Below are the code and all the weights of a small trained network. Each question names an input and a class and asks about switching units off, where a switched-off unit gives its printed mean instead of its output.

import numpy as np


def w(rows, s, z=0):
    codes = np.array(rows[::2]) - 128.0
    scale = np.full(codes.shape[1], s)
    scale[-1] = z or s
    return codes * scale


def f(y):
    return y / 2 * (1 + np.tanh(0.7978845608 * (y + 0.044715 * y**3)))


def log_softmax(a):
    a = a - a.max(-1, keepdims=True)
    return a - np.log(np.exp(a).sum(-1, keepdims=True))


def net(x, mask):
    res = np.array(x, float).reshape(1, 7) / 4 @ E
    y = f(res @ A[0][:, :-1].T + A[0][:, -1])
    res = res + np.where(mask, y, B[0][:, -1]) @ B[0][:, :-1]
    return log_softmax(res[-1] @ U[:, :-1].T + U[:, -1])


A, B = {}, {}
E = w([
[161,225,124,2,82,46],'x0',
[81,75,100,143,41,68],'x1',
[87,163,121,93,8,198],'x2',
[199,32,175,108,111,81],'x3',
[117,167,167,207,72,110],'x4',
[86,85,219,64,109,214],'x5',
[65,164,189,71,196,51],'x6',
],0.0052)
A[0] = w([
[151,90,105,217,159,71,177],'N1',
[83,126,148,161,114,188,250],'N2',
[111,123,129,137,115,169,244],'N3',
[70,163,139,145,153,151,125],'N4',
[111,50,143,63,149,100,175],'N5',
[123,100,140,108,130,139,88],'N6',
[115,155,139,117,6,63,136],'N7',
[159,64,166,161,65,209,92],'N8',
[133,105,145,90,140,109,242],'N9',
[161,188,166,109,158,102,132],'N10',
[135,158,88,97,98,133,250],'N11',
[160,185,162,105,167,107,111],'N12',
[138,135,70,104,117,179,195],'N13',
[123,110,146,72,178,100,158],'N14',
],0.016,0.0015)
B[0] = w([
[211,60,52,207,146,79,254],'N1',
[55,101,179,165,172,133,218],'N2',
[79,126,131,139,152,150,174],'N3',
[91,149,167,159,176,80,181],'N4',
[185,145,196,172,82,146,198],'N5',
[128,111,147,142,120,147,140],'N6',
[54,138,106,110,2,51,232],'N7',
[94,24,131,84,99,229,249],'N8',
[163,161,149,127,97,135,165],'N9',
[125,111,122,39,167,111,185],'N10',
[121,188,83,134,90,153,172],'N11',
[135,114,123,38,175,115,183],'N12',
[126,187,81,141,155,188,171],'N13',
[191,147,190,102,118,130,188],'N14',
],0.027,0.008)
U = w([
[62,104,191,178,186,140,229],'0',
[205,47,57,192,134,98,114],'1',
[138,214,64,136,131,225,64],'2',
[95,25,153,133,94,253,249],'3',
[154,129,145,26,179,119,99],'4',
[82,138,119,114,5,87,3],'5',
[222,137,235,133,86,168,195],'6',
],0.0061,0.00076)

Each question gives the input, the list of numbers given to net, and the class t.
The units are the neurons (one row each of A and B). Each row of codes is followed by its name. A weight is (code - 128) times the scale printed after its matrix; where a second scale follows, it is the last column's (A, B and U).
mask holds one flag per neuron, in row order. A switched-off neuron (its flag False) gives its mean, the last column of its row in B, instead of its output. The means were averaged over made-up inputs and are rounded, as every weight is.
A unit's drop is (log p(t) with every unit on - log p(t) with that unit switched off) / (log p(t) with every unit on - log p(t) with every unit switched off).
The circuit of an input: a set's keep is (log p(t) with only the set's units on - log p(t) with every unit switched off) / (log p(t) with every unit on - log p(t) with every unit switched off). Starting from the 12 units with the biggest drops (on a tie, the unit counted first), units are removed one at a time, each time the one whose removal leaves the highest keep (on an exact tie, the one counted first), for as long as the keep stays at least 0.8.
units of the circuit, in order: the units of the circuit, biggest drop first
k most important neurons: the k neurons with the biggest drops, biggest first
drop when u is switched off: that unit's drop, to one decimal
input [-5,-1,5,-8,7,8,2], class 0: units of the circuit, in order	N4
input [-6,-8,-5,-8,-8,5,-6], class 0: 2 most important neurons	N4, N2
input [3,-1,0,5,0,4,-2], class 6: 2 most important neurons	N5, N2
input [3,-3,-6,3,-6,-5,5], class 4: 2 most important neurons	N12, N10
input [2,1,1,-8,-3,4,-3], class 2: units of the circuit, in order	N13, N8
input [5,2,-6,-1,-7,-5,2], class 4: 2 most important neurons	N12, N10
input [2,2,5,5,-2,6,5], class 6: 3 most important neurons	N5, N14, N9
input [5,-6,-1,8,-4,7,-5], class 6: 2 most important neurons	N5, N14
input [6,-2,4,5,-8,6,-5], class 6: 2 most important neurons	N5, N9
input [-7,5,8,-8,8,-2,8], class 0: 2 most important neurons	N2, N4
input [4,1,-8,-5,-2,6,3], class 6: 3 most important neurons	N5, N14, N9
input [6,-5,-4,1,-6,3,-2], class 4: 2 most important neurons	N12, N10
input [5,1,6,-8,-7,-5,-4], class 2: 2 most important neurons	N13, N11
input [-1,-1,8,5,8,-6,-3], class 5: units of the circuit, in order	N7
input [2,-1,7,4,3,-1,-5], class 5: 2 most important neurons	N7, N11
input [-5,4,3,7,-2,-5,3], class 1: drop when N2 is switched off	0.0
input [3,6,-4,8,4,2,0], class 5: drop when N7 is switched off	2.7
input [-8,6,-2,0,5,-3,3], class 1: drop when N1 is switched off	0.7
input [-3,-6,-2,-6,6,2,6], class 0: drop when N2 is switched off	0.3
input [1,-7,-1,1,1,5,6], class 4: units of the circuit, in order	N12
